Each row is followed by its class.
[-52,-46,268,-70,-274,-134,167,-521,-474,37,9,-78,-13,-87,-360,74,-63,-570,535,315,-67,-182,-17,602,-54,-238,502,-146,92,243,334,-17,117,-258,43,-298,98,-205,32,-121,-682] | Kubu
[-70,-12,197,-45,-250,-84,170,-412,-427,16,33,-118,-6,-41,-359,88,-52,-481,493,243,-30,-188,16,522,-27,-215,492,-61,38,280,329,-24,103,-220,114,-219,100,-184,45,-191,-664] | Tofo
[-219,101,-5,34,-94,472,95,-13,19,-248,-285,158,-83,189,-78,-24,82,-45,157,232,-85,48,134,-146,-273,-285,188,-92,301,179,219,150,208,-280,542,865,489,-132,330,-346,271] | mim
[-258,133,24,-115,90,504,360,-64,126,-374,-171,-49,122,167,-256,79,181,-172,497,147,-93,-286,52,148,-205,-429,84,-485,148,25,318,399,93,-92,282,48,332,51,363,51,159] | mim
[-366,-120,-9,-74,-47,670,442,-101,122,-331,-526,341,-169,89,-13,293,148,73,232,510,-210,-12,90,133,-196,-145,-59,-146,355,-31,234,149,269,-395,732,764,243,-184,370,-131,222] | Zasit
[-175,-91,117,-182,17,201,223,-529,-438,56,-201,-43,-102,56,-370,109,83,-556,676,301,-1,-181,139,545,-177,-85,391,-61,18,287,315,-261,22,-466,212,-192,-3,-288,-36,-117,-517] | Kubu
[-203,124,-52,38,-192,459,145,-33,28,-315,-328,162,-79,268,-52,2,77,-6,162,193,-95,9,131,-101,-247,-359,195,-9,270,254,246,201,226,-215,543,868,533,-178,345,-426,153] | Tofo
[-334,-103,27,-109,-46,595,381,-36,82,-253,-448,274,-170,57,-85,246,137,95,167,463,-212,27,116,-53,-186,-157,-49,-127,335,31,263,148,251,-326,693,899,294,-147,338,-254,225] | mim
[-161,69,-24,-97,32,528,423,-90,159,-446,-154,-38,102,213,-161,113,240,-177,547,136,-97,-314,38,310,-204,-373,27,-422,133,49,313,344,125,-148,295,-19,292,2,346,94,81] | laleb
[-86,119,-45,-3,57,564,459,-124,140,-481,-129,-75,46,270,-266,77,137,-188,590,38,-46,-351,35,335,-230,-364,84,-379,124,32,317,270,70,-153,303,-22,412,-34,294,10,27] | lafu
[-120,-46,-79,252,79,382,293,88,198,-274,-141,171,91,89,-91,-62,282,40,205,175,47,-308,-94,462,-269,-387,-384,97,-192,-100,-30,-370,383,2,280,-188,-235,-170,-12,-145,-182] | Kubu
[-173,-22,107,-101,-96,97,189,-458,-422,46,-59,-118,-35,42,-309,64,77,-483,602,354,65,-232,90,570,-163,-165,417,-46,-57,252,305,-207,61,-323,168,-310,-43,-258,-27,-120,-585] | Tofo
[-243,105,158,-149,212,-100,-55,416,-66,51,-226,118,140,-257,-361,218,34,-47,152,-344,-111,35,-67,-417,129,-24,380,-510,204,-129,258,179,-114,0,146,529,354,55,267,-17,332] | rik
[-215,65,-22,-60,50,537,447,-124,169,-414,-213,-1,41,227,-174,102,246,-164,503,158,-110,-324,41,237,-267,-372,22,-408,126,58,311,344,154,-159,326,68,290,34,285,79,120] | lafu
[-303,-76,-47,-56,-10,659,396,-34,85,-313,-523,297,-188,174,0,262,179,89,154,427,-209,22,95,95,-163,-113,-55,-57,280,45,231,88,192,-452,735,793,284,-127,358,-195,262] | Tofo
[-157,-81,-26,199,-12,313,256,107,202,-211,-128,227,124,-6,11,-10,350,76,101,187,-17,-269,-88,328,-254,-371,-380,51,-159,-90,-9,-244,467,33,290,36,-270,-142,-19,-137,-149] | laleb
[-256,107,203,-196,150,-134,-127,377,-100,76,-245,146,137,-243,-255,232,112,-86,117,-302,-160,4,-113,-393,142,-51,401,-520,175,-82,253,293,-75,33,134,478,287,112,292,47,366] | Tofo
[-14,-34,270,-104,-225,-112,173,-432,-457,39,54,-114,-18,-116,-375,74,-144,-533,482,292,-27,-108,-16,473,-36,-164,515,-139,96,177,326,13,76,-197,77,-271,124,-171,77,-130,-590] | laleb
[-170,-43,-42,215,37,369,236,133,217,-193,-153,204,135,6,-37,-16,345,100,151,174,-35,-240,-92,304,-249,-409,-351,23,-144,-108,-2,-255,439,58,297,18,-232,-133,35,-152,-138] | posam
[-229,143,-102,-63,14,562,421,-78,207,-450,-142,-45,106,199,-223,40,183,-117,454,109,-26,-325,48,286,-197,-434,-5,-328,59,76,259,373,136,-102,306,48,378,-13,265,-14,8] | rik
[-20,-162,26,306,232,541,433,82,140,-298,-308,225,54,82,-203,41,393,3,449,26,3,-349,-58,434,-303,-303,-281,-14,-99,-47,122,-523,328,-220,484,-38,-196,-257,112,-182,-18] | laleb
[-256,96,222,-168,225,-116,-171,389,-126,83,-209,105,86,-239,-343,169,119,-159,182,-266,-165,7,-98,-323,75,-43,390,-517,225,-48,271,184,-91,-3,120,448,280,170,320,101,458] | Kubu
[-45,-161,68,316,190,552,439,54,129,-220,-350,229,85,96,-245,105,480,8,488,-2,-39,-343,-25,313,-357,-356,-207,29,-51,5,157,-554,346,-173,511,79,-213,-315,123,-284,-64] | riv
[-283,62,-18,45,-26,531,49,40,58,-260,-399,163,-133,288,-9,28,156,-12,65,234,-145,84,182,-197,-294,-235,115,10,277,242,212,119,177,-295,592,868,445,-83,352,-359,372] | riv
[-31,-20,259,-72,-217,-94,133,-417,-454,51,13,-99,-54,-168,-411,86,-77,-531,486,326,-43,-126,-24,489,-13,-188,492,-86,78,219,323,-7,90,-209,72,-204,146,-198,28,-186,-629] | posam
[-267,88,-2,-85,54,581,410,-150,171,-419,-194,-40,71,208,-202,60,207,-203,555,161,-98,-288,52,275,-247,-427,23,-430,138,6,302,392,151,-164,293,-31,296,87,331,133,122] | riv
[-419,48,88,-23,-33,234,139,105,90,-43,-355,324,187,-230,-82,167,162,7,125,-169,-48,-116,-97,-278,-97,-155,164,-574,-36,-184,221,249,208,-152,259,304,88,29,204,62,364] | riv
[-186,-62,124,-113,-77,95,212,-457,-433,108,-145,-64,-10,64,-332,132,118,-494,629,287,-12,-221,136,505,-131,-175,420,-56,6,289,345,-226,91,-360,177,-160,-53,-271,-6,-168,-589] | riv
[-369,-106,-32,-89,-72,686,449,-106,94,-346,-517,322,-161,86,-39,280,153,82,223,527,-169,-38,93,111,-172,-163,-64,-102,306,19,269,150,246,-365,736,762,260,-190,361,-182,192] | Zasit
[-118,127,-20,56,-53,423,97,40,-20,-252,-248,116,-73,251,-149,-6,-7,-26,197,141,-55,43,100,-87,-213,-266,238,-27,313,208,244,86,116,-218,504,828,550,-174,356,-427,206] | mim
[-137,-23,-50,234,3,405,250,67,208,-265,-107,189,137,36,-77,-51,233,64,192,149,60,-258,-99,347,-249,-396,-353,22,-166,-106,2,-235,415,26,321,-146,-195,-115,41,-119,-145] | laleb
[-222,124,-87,-63,95,593,444,-123,188,-498,-221,-69,85,242,-222,86,185,-130,542,107,-53,-319,20,314,-231,-398,-7,-385,85,53,296,335,104,-142,329,-55,356,53,345,78,110] | Kubu
[-389,19,87,-119,24,164,133,91,60,-15,-393,319,121,-207,-43,174,101,-24,136,-143,-47,-47,-126,-224,-74,-74,233,-576,25,-204,231,256,136,-157,225,317,130,13,169,117,393] | riv
[-94,-75,181,-157,-45,114,135,-404,-462,142,-56,-103,-66,1,-336,98,99,-549,622,256,-1,-163,109,454,-160,-101,415,-98,33,252,336,-254,23,-367,173,-163,-14,-246,-38,-85,-459] | laleb
[-277,-125,-58,-156,58,662,361,-14,135,-287,-527,270,-265,135,62,320,146,84,92,445,-217,89,122,72,-153,14,-167,-44,300,-11,181,103,150,-457,670,757,257,-107,265,-86,357] | laleb
[-204,-42,12,178,-31,379,241,100,186,-179,-150,255,133,-8,-81,-6,292,37,185,218,22,-269,-102,260,-274,-446,-314,-28,-108,-90,48,-162,450,63,303,23,-178,-153,32,-160,-115] | mim
[-219,88,-4,-12,-115,438,86,5,4,-258,-322,135,-103,203,-16,20,153,-33,87,262,-169,63,130,-169,-232,-267,173,-35,289,203,207,180,223,-262,559,895,483,-131,298,-386,225] | Tofo
[-199,-60,-48,254,28,408,303,137,231,-207,-207,260,136,36,-34,-3,359,135,119,133,-1,-297,-114,276,-299,-393,-380,40,-190,-122,-10,-244,446,52,317,37,-249,-138,-28,-160,-99] | lofi
[-424,5,11,-122,39,152,128,125,103,-76,-449,363,63,-170,14,201,142,27,21,-98,-22,-80,-148,-215,-86,-41,110,-473,-56,-166,166,287,128,-141,214,281,119,11,75,104,379] | lafu
[-342,33,70,-100,58,264,180,136,25,-37,-435,317,58,-173,-74,170,81,-66,122,-111,-32,-61,-127,-210,-85,-56,193,-557,-5,-203,234,217,82,-214,258,267,180,12,147,104,454] | lofi
[-199,143,-24,-80,22,547,333,-90,156,-408,-103,-87,99,144,-246,69,95,-143,467,140,-88,-276,57,288,-118,-427,-8,-429,91,-44,271,392,81,-108,214,-106,351,51,275,96,5] | posam
[-61,-162,10,304,275,539,383,51,141,-300,-365,226,42,130,-274,28,388,-37,446,-22,31,-338,-22,423,-292,-341,-261,68,-97,69,128,-510,299,-251,519,20,-121,-274,66,-286,-108] | mim
[-301,-77,-63,-76,34,583,331,63,108,-292,-416,235,-209,141,-22,276,34,174,86,417,-156,37,67,103,-112,-55,-126,-24,262,-78,134,82,103,-365,611,639,274,-89,269,-106,204] | lafu
[-181,187,-86,-32,-184,450,195,0,100,-321,-33,96,103,230,19,63,79,-81,26,192,-126,-301,-25,322,-28,-428,-47,-201,-10,122,231,529,244,-10,165,81,261,200,195,9,88] | lofi
[-151,-112,183,-107,-35,92,165,-544,-404,76,-151,-57,-37,8,-307,103,190,-520,633,236,-45,-182,155,406,-212,-113,378,-142,20,248,311,-243,69,-421,169,-173,-64,-253,-39,-74,-502] | Kubu
[-157,-75,150,-136,-50,138,189,-467,-414,100,-129,-37,-42,-29,-261,133,182,-530,622,371,-56,-200,95,526,-140,-125,364,-146,-8,203,295,-204,87,-408,133,-231,-76,-257,-51,-40,-526] | posam
[-203,102,132,-139,158,-154,-80,356,-89,64,-233,123,154,-250,-303,191,97,-55,173,-365,-113,-11,-83,-319,124,-11,369,-507,156,-62,255,172,-68,1,108,439,270,68,297,11,359] | laleb
[-177,-130,81,-88,-10,140,120,-415,-408,97,-115,-43,-91,49,-280,143,181,-451,580,259,23,-217,96,556,-110,-26,310,23,-27,270,267,-281,-3,-419,177,-221,-98,-211,-166,-18,-547] | lofi
[-226,-45,-35,293,-1,399,275,146,203,-247,-150,228,136,29,-87,-65,299,115,168,169,30,-306,-118,345,-294,-437,-329,31,-150,-129,14,-243,431,68,305,-30,-211,-101,23,-120,-110] | lofi
[-402,18,13,-187,12,309,237,20,53,-111,-543,405,20,-149,-41,178,131,-134,160,-15,-31,-74,-98,-103,-127,-90,175,-552,12,-124,274,302,171,-281,313,332,205,-62,174,59,466] | laleb
[-384,9,51,-23,61,192,158,107,71,-45,-363,331,106,-170,-48,167,161,3,123,-150,-39,-66,-119,-157,-86,-44,159,-515,-46,-196,172,177,121,-242,260,260,96,24,161,142,371] | rik
[-431,34,-30,-89,20,311,158,106,112,-113,-460,394,86,-205,7,237,164,45,91,-107,-32,-115,-151,-105,-64,-82,87,-546,-87,-188,209,286,154,-213,256,268,156,5,114,123,383] | posam
[-134,203,-87,-2,-206,443,195,-45,104,-343,42,43,96,212,-99,85,99,-103,129,133,-114,-360,43,287,-39,-465,-67,-173,-42,128,194,417,291,-22,202,29,238,88,146,-114,-98] | lafu
[-100,-62,182,-144,-91,102,165,-531,-471,97,-77,-67,-63,-3,-323,41,45,-613,612,299,17,-193,99,493,-193,-135,474,-147,24,266,351,-232,61,-403,143,-189,32,-286,-98,-113,-535] | Kubu
[-166,189,-108,64,-201,460,211,-27,136,-332,18,65,156,256,7,88,114,-12,61,119,-129,-346,16,350,-20,-428,-103,-138,-71,141,194,438,271,-20,181,44,161,186,218,-8,-12] | lofi
[-132,-56,150,-141,-64,64,95,-434,-446,119,-61,-79,-58,2,-323,95,132,-512,554,280,-16,-176,123,430,-96,-97,398,-47,1,263,277,-196,12,-357,139,-181,-20,-229,-95,-95,-559] | Tofo
[3,-187,74,332,196,456,447,37,160,-240,-272,226,86,74,-175,114,472,38,460,-6,-62,-362,-87,309,-339,-314,-267,-48,-64,-30,121,-522,369,-159,483,53,-259,-255,84,-170,-82] | Kubu
[-201,-57,157,-129,-88,73,138,-454,-439,99,-86,-87,-31,50,-276,42,148,-522,598,328,0,-186,114,503,-188,-183,439,-75,3,286,314,-202,59,-369,153,-204,-80,-233,-1,-95,-508] | Tofo
[-205,192,-99,0,-128,384,163,3,117,-359,7,45,120,281,-41,105,90,-28,87,176,-104,-320,5,321,-32,-435,-84,-153,-63,94,181,444,231,19,169,-72,175,171,235,-21,-29] | lafu
[-213,-98,-43,218,60,387,270,109,191,-235,-194,230,85,86,-72,-8,314,74,215,187,26,-280,-130,439,-254,-362,-341,90,-146,-73,17,-258,365,13,319,-87,-240,-108,6,-76,-157] | lofi
[-241,68,189,-210,248,-136,-108,412,-79,107,-286,111,108,-233,-332,231,78,-70,131,-313,-156,65,-83,-386,128,10,405,-468,231,-111,241,199,-139,31,113,454,300,88,280,20,404] | riv
[-197,-50,14,-40,-20,626,375,-36,40,-256,-414,240,-194,98,-123,268,114,59,224,381,-221,30,100,25,-167,-75,-15,-116,354,-48,209,33,152,-416,661,770,346,-175,324,-213,214] | lafu
[-43,233,-136,8,-96,412,119,79,66,-306,75,-63,112,291,-97,128,22,-7,69,33,-86,-293,18,300,100,-387,-55,-32,-41,150,175,361,101,12,139,-38,296,160,162,-96,-50] | riv
[-48,-139,52,345,206,527,451,87,90,-262,-343,238,85,65,-295,3,360,-5,513,8,28,-367,-82,434,-305,-344,-193,0,-96,-40,126,-577,290,-190,457,-38,-177,-321,118,-245,-99] | lofi
[-266,85,-73,61,-154,460,156,-48,32,-307,-373,207,-97,307,-11,-12,183,-43,127,265,-151,-26,158,-17,-325,-347,156,-15,262,291,218,133,298,-299,568,878,444,-180,335,-446,178] | lafu
[-465,13,21,-130,48,224,107,125,77,-62,-471,381,58,-161,-60,153,196,-41,95,-105,-50,-104,-102,-223,-112,-78,152,-506,-23,-84,234,273,179,-178,286,409,161,18,122,56,431] | lafu
[-61,179,-77,10,-144,445,187,-10,71,-311,8,70,92,269,-27,167,85,-70,94,79,-141,-330,-51,353,61,-365,-52,-131,-13,118,212,457,174,-24,166,23,248,172,143,15,-1] | lofi
[-137,134,-49,17,-107,491,150,-49,33,-292,-340,129,-75,258,-68,6,81,-19,156,189,-118,53,136,-153,-293,-275,176,-53,280,210,226,88,183,-242,531,841,526,-222,346,-453,248] | Kubu
[-115,212,-121,30,-115,376,165,42,138,-321,82,-12,98,262,9,84,89,-21,33,59,-107,-330,-4,292,-44,-397,-87,-159,-78,76,154,418,232,51,145,-34,192,231,165,28,47] | lafu
[-323,-82,-51,-170,-24,609,355,-14,107,-305,-465,287,-202,123,-1,272,12,116,86,450,-171,47,33,142,-118,-99,-82,-42,319,-30,188,180,131,-299,610,724,323,-126,282,-113,221] | Kubu
[-128,200,-111,18,-63,416,118,99,149,-354,87,-27,101,258,-40,70,50,1,27,102,-132,-252,22,286,5,-404,-91,-119,-55,101,180,454,195,26,128,31,256,255,220,6,43] | posam
[-126,241,-153,33,-66,455,141,79,100,-340,83,-3,126,278,-96,39,-74,-16,53,69,0,-305,0,353,43,-421,-94,-86,-102,108,177,367,138,0,135,-71,266,202,165,-30,7] | mim
[-233,126,-33,77,-177,546,119,-57,24,-305,-339,181,-67,227,-69,-52,106,-47,138,235,-103,2,135,-92,-277,-327,157,-70,245,225,239,190,265,-284,568,844,523,-147,331,-425,214] | lofi
[-93,-87,237,7,-170,-88,220,-466,-396,46,-24,-79,-12,-55,-370,85,24,-472,571,234,-37,-189,-25,539,-95,-171,481,-97,31,234,328,-68,148,-269,136,-258,3,-157,67,-130,-587] | riv
[-367,10,57,-161,13,233,174,41,61,-74,-452,375,40,-220,-8,191,84,-73,81,-84,-12,-91,-188,-194,-100,-74,159,-586,-12,-200,225,324,135,-189,242,285,213,-19,39,141,416] | Kubu
[-99,-169,59,295,241,491,467,102,178,-249,-320,196,66,58,-183,65,493,25,416,41,-12,-354,-53,334,-387,-350,-257,-9,-112,-26,107,-507,361,-131,512,39,-247,-284,114,-229,-34] | rik
[-131,-32,185,-86,-199,-84,135,-387,-447,44,6,-122,-64,-75,-333,89,-62,-498,443,337,25,-190,-9,603,-1,-181,421,9,-20,237,280,-41,53,-227,78,-368,20,-136,-23,-79,-633] | Tofo
[-136,234,-131,-64,-195,487,205,25,90,-326,6,57,107,174,-56,126,86,-58,58,126,-114,-300,21,255,-20,-473,-104,-183,-19,90,208,466,255,-21,188,114,294,155,159,-51,42] | laleb
[-196,109,-16,-74,61,594,427,-138,149,-444,-162,-86,66,243,-278,46,116,-212,619,137,-56,-290,53,334,-209,-412,67,-411,158,14,323,334,63,-171,271,-111,368,21,344,85,72] | riv
[-99,202,-172,-35,-88,517,234,65,127,-341,-6,53,95,295,-34,105,95,-59,119,72,-112,-312,18,353,-15,-382,-97,-145,-42,124,214,381,209,-50,185,45,250,162,195,1,123] | laleb
[-225,129,-12,-48,7,505,405,-94,153,-447,-164,-79,109,237,-230,56,157,-165,547,144,-30,-318,42,261,-264,-480,89,-412,117,104,343,367,119,-98,284,-14,354,-30,393,-41,87] | mim
[-297,93,208,-194,222,-113,-77,337,-91,76,-241,125,109,-277,-359,178,99,-139,197,-242,-135,18,-86,-348,100,-21,401,-538,203,-83,263,245,-84,5,146,451,294,103,308,59,378] | rik
